Here is a tiny trained network, its code and every weight. The questions are about switching its units off for an input and a target symbol, where a switched-off unit gives its printed mean instead of its output.

import numpy as np


def w(rows, s, z=0):
    codes = np.array(rows[::2]) - 128.0
    scale = np.full(codes.shape[1], s)
    scale[-1] = z or s
    return codes * scale


def norm(h):
    return h / np.sqrt((h * h).mean(-1, keepdims=True) + 1e-5)


def f(y):
    return y / 2 * (1 + np.tanh(0.7978845608 * (y + 0.044715 * y**3)))


def softmax(a):
    e = np.exp(a - a.max(-1, keepdims=True))
    return e / e.sum(-1, keepdims=True)


def log_softmax(a):
    a = a - a.max(-1, keepdims=True)
    return a - np.log(np.exp(a).sum(-1, keepdims=True))


def net(x, mask):
    ids = ['Παγηξστ'.index(c) for c in x.split()]
    T = len(ids)
    res = E[ids] + P[:T]
    u = 0
    for l in range(2):
        r = norm(res)
        for j in range(2):
            rows = slice(2 * j, 2 * j + 2)
            q, k, v = (r @ M[l][rows].T for M in (Q, K, V))
            z = softmax(np.where(np.tri(T) > 0, q @ k.T / 2**0.5, -1e9)) @ v
            o = O[l][rows]
            res = res + np.where(mask[u + j], z, o[:, -1]) @ o[:, :-1]
        u += 2
        y = f(norm(res) @ A[l][:, :-1].T + A[l][:, -1])
        res = res + np.where(mask[u : u + 8], y, B[l][:, -1]) @ B[l][:, :-1]
        u += 8
    return log_softmax(norm(res)[-1] @ U[:, :-1].T + U[:, -1])


Q, K, V, O, A, B = {}, {}, {}, {}, {}, {}
E = w([
[85,102,167],'Π',
[33,45,202],'α',
[49,204,64],'γ',
[92,80,1],'η',
[44,163,193],'ξ',
[49,229,75],'σ',
[198,78,206],'τ',
],0.017)
P = w([
[156,255,90],'0',
[157,220,88],'1',
[144,157,87],'2',
[134,147,91],'3',
[128,138,98],'4',
[124,128,105],'5',
[121,120,115],'6',
[118,112,117],'7',
[118,109,126],'8',
[117,101,130],'9',
[114,103,137],'10',
[113,101,140],'11',
[113,99,145],'12',
],0.0092)
Q[0] = w([
[79,143,238],'L0H0',
[189,204,128],'L0H0',
[106,91,227],'L0H1',
[98,255,152],'L0H1',
],0.0088)
K[0] = w([
[212,72,152],'L0H0',
[243,204,85],'L0H0',
[157,136,100],'L0H1',
[244,169,197],'L0H1',
],0.011)
V[0] = w([
[51,130,1],'L0H0',
[40,92,48],'L0H0',
[48,183,96],'L0H1',
[99,90,25],'L0H1',
],0.0077)
O[0] = w([
[214,132,214,146],'L0H0',
[95,255,117,205],'L0H0',
[77,173,130,253],'L0H1',
[182,34,118,139],'L0H1',
],0.0062,0.003)
A[0] = w([
[2,68,68,111],'L0N0',
[216,130,16,141],'L0N1',
[91,147,91,171],'L0N2',
[192,122,182,166],'L0N3',
[199,219,105,59],'L0N4',
[30,118,234,32],'L0N5',
[167,244,154,3],'L0N6',
[54,202,157,89],'L0N7',
],0.0093,0.0039)
B[0] = w([
[196,211,195,254],'L0N0',
[148,237,113,152],'L0N1',
[114,109,169,188],'L0N2',
[102,200,11,136],'L0N3',
[100,108,133,134],'L0N4',
[154,157,132,228],'L0N5',
[122,114,173,141],'L0N6',
[168,90,140,225],'L0N7',
],0.011,0.006)
Q[1] = w([
[220,171,170],'L1H0',
[161,108,6],'L1H0',
[141,84,189],'L1H1',
[108,89,70],'L1H1',
],0.015)
K[1] = w([
[178,199,19],'L1H0',
[102,7,97],'L1H0',
[125,58,45],'L1H1',
[98,141,151],'L1H1',
],0.016)
V[1] = w([
[14,127,165],'L1H0',
[179,240,169],'L1H0',
[58,185,208],'L1H1',
[2,203,199],'L1H1',
],0.0092)
O[1] = w([
[172,57,144,103],'L1H0',
[107,110,1,254],'L1H0',
[217,90,145,180],'L1H1',
[86,154,69,188],'L1H1',
],0.0099,0.0078)
A[1] = w([
[193,65,74,4],'L1N0',
[147,138,1,164],'L1N1',
[108,232,86,199],'L1N2',
[86,171,147,100],'L1N3',
[87,104,73,41],'L1N4',
[9,60,147,56],'L1N5',
[71,118,123,77],'L1N6',
[194,118,145,139],'L1N7',
],0.013,0.0037)
B[1] = w([
[165,160,110,132],'L1N0',
[137,138,187,244],'L1N1',
[85,100,95,254],'L1N2',
[255,124,107,152],'L1N3',
[100,42,210,137],'L1N4',
[157,176,66,140],'L1N5',
[109,141,111,130],'L1N6',
[52,36,82,134],'L1N7',
],0.0091,0.012)
U = w([
[225,124,134,177],'Π',
[96,67,86,173],'α',
[149,162,148,3],'γ',
[129,234,49,146],'η',
[69,114,229,164],'ξ',
[112,131,209,160],'σ',
[162,253,249,123],'τ',
],0.016,0.0057)

Each question gives the input, a string of symbols that net reads in full, and the target symbol t.
The units are the heads (2 rows each of Q, K, V and O) and the neurons (one row each of A and B). Each row of codes is followed by its name. A weight is (code - 128) times the scale printed after its matrix; where a second scale follows, it is the last column's (O, A, B and U).
mask holds one flag per unit, layer by layer, with each layer's heads first. A switched-off unit (its flag False) gives its mean, the last column of its rows in O or B, instead of its output. The means were averaged over made-up inputs and are rounded, as every weight is.
A unit's drop is (log p(t) with every unit on - log p(t) with that unit switched off) / (log p(t) with every unit on - log p(t) with every unit switched off).
The circuit of an input: a set's keep is (log p(t) with only the set's units on - log p(t) with every unit switched off) / (log p(t) with every unit on - log p(t) with every unit switched off). Starting from the 12 units with the biggest drops (on a tie, the unit counted first), units are removed one at a time, each time the one whose removal leaves the highest keep (on an exact tie, the one counted first), for as long as the keep stays at least 0.8.
units of the circuit, in order: the units of the circuit, biggest drop first
top k neurons in layer l: the k neurons of layer l with the biggest drops, biggest first
heads that matter: for each layer, one digit per head in row order, 1 if its drop is at least 0.15 and else 0, layers parted by /
drop of u: that unit's drop, to one decimal
input ξ ξ ξ τ Π ξ ξ τ τ γ ξ γ, target α: heads that matter : 10 / 10
input Π Π ξ τ α Π η Π, target η: units of the circuit, in order : L1N1; L0N0
input Π Π α Π τ σ σ τ γ γ α α, target τ: units of the circuit, in order : L1N2; L1N5
input ξ τ γ γ η σ α, target η: units of the circuit, in order : L1N5
input ξ α γ α τ, target η: heads that matter : 00 / 10
input σ η η ξ γ τ α η α τ, target α: units of the circuit, in order : L0N0; L1N7
input α ξ γ τ τ τ ξ α σ γ Π, target τ: heads that matter : 00 / 01
input σ α ξ τ τ γ Π Π Π τ σ, target α: heads that matter : 00 / 10
input σ γ Π α Π, target Π: heads that matter : 00 / 11
input τ σ α Π τ α η γ α, target η: heads that matter : 00 / 10
input τ γ α α Π, target τ: heads that matter : 10 / 01
input ξ σ α ξ Π α σ τ ξ α ξ ξ σ, target ξ: top 4 neurons in layer 0 : L0N0; L0N1; L0N3; L0N5
input ξ τ η γ Π σ ξ Π γ τ, target α: top 2 neurons in layer 1 : L1N7; L1N1
input α τ γ γ Π σ σ ξ σ γ, target ξ: top neuron in layer 0 : L0N0
input ξ ξ ξ, target ξ: top 4 neurons in layer 1 : L1N1; L1N3; L1N7; L1N5
input ξ τ η γ α σ τ σ α γ τ, target ξ: heads that matter : 11 / 10
input γ ξ η σ σ ξ α γ Π σ, target ξ: heads that matter : 10 / 10
input τ α τ ξ α τ η γ γ σ γ, target ξ: top 3 neurons in layer 1 : L1N4; L1N1; L1N5
input η η σ ξ η α α ξ γ η γ, target α: top 2 neurons in layer 1 : L1N4; L1N2
input α α σ ξ σ, target α: top 3 neurons in layer 0 : L0N0; L0N5; L0N1
input η ξ γ α ξ Π α γ η σ ξ, target η: top neuron in layer 0 : L0N5
input γ Π η Π σ α τ, target η: drop of L0N3 : 1.0
input α Π τ ξ α τ σ α τ, target ξ: drop of L0H0 : 2.1
input Π α α σ η η η η η ξ σ ξ, target η: drop of L0N0 : 0.4
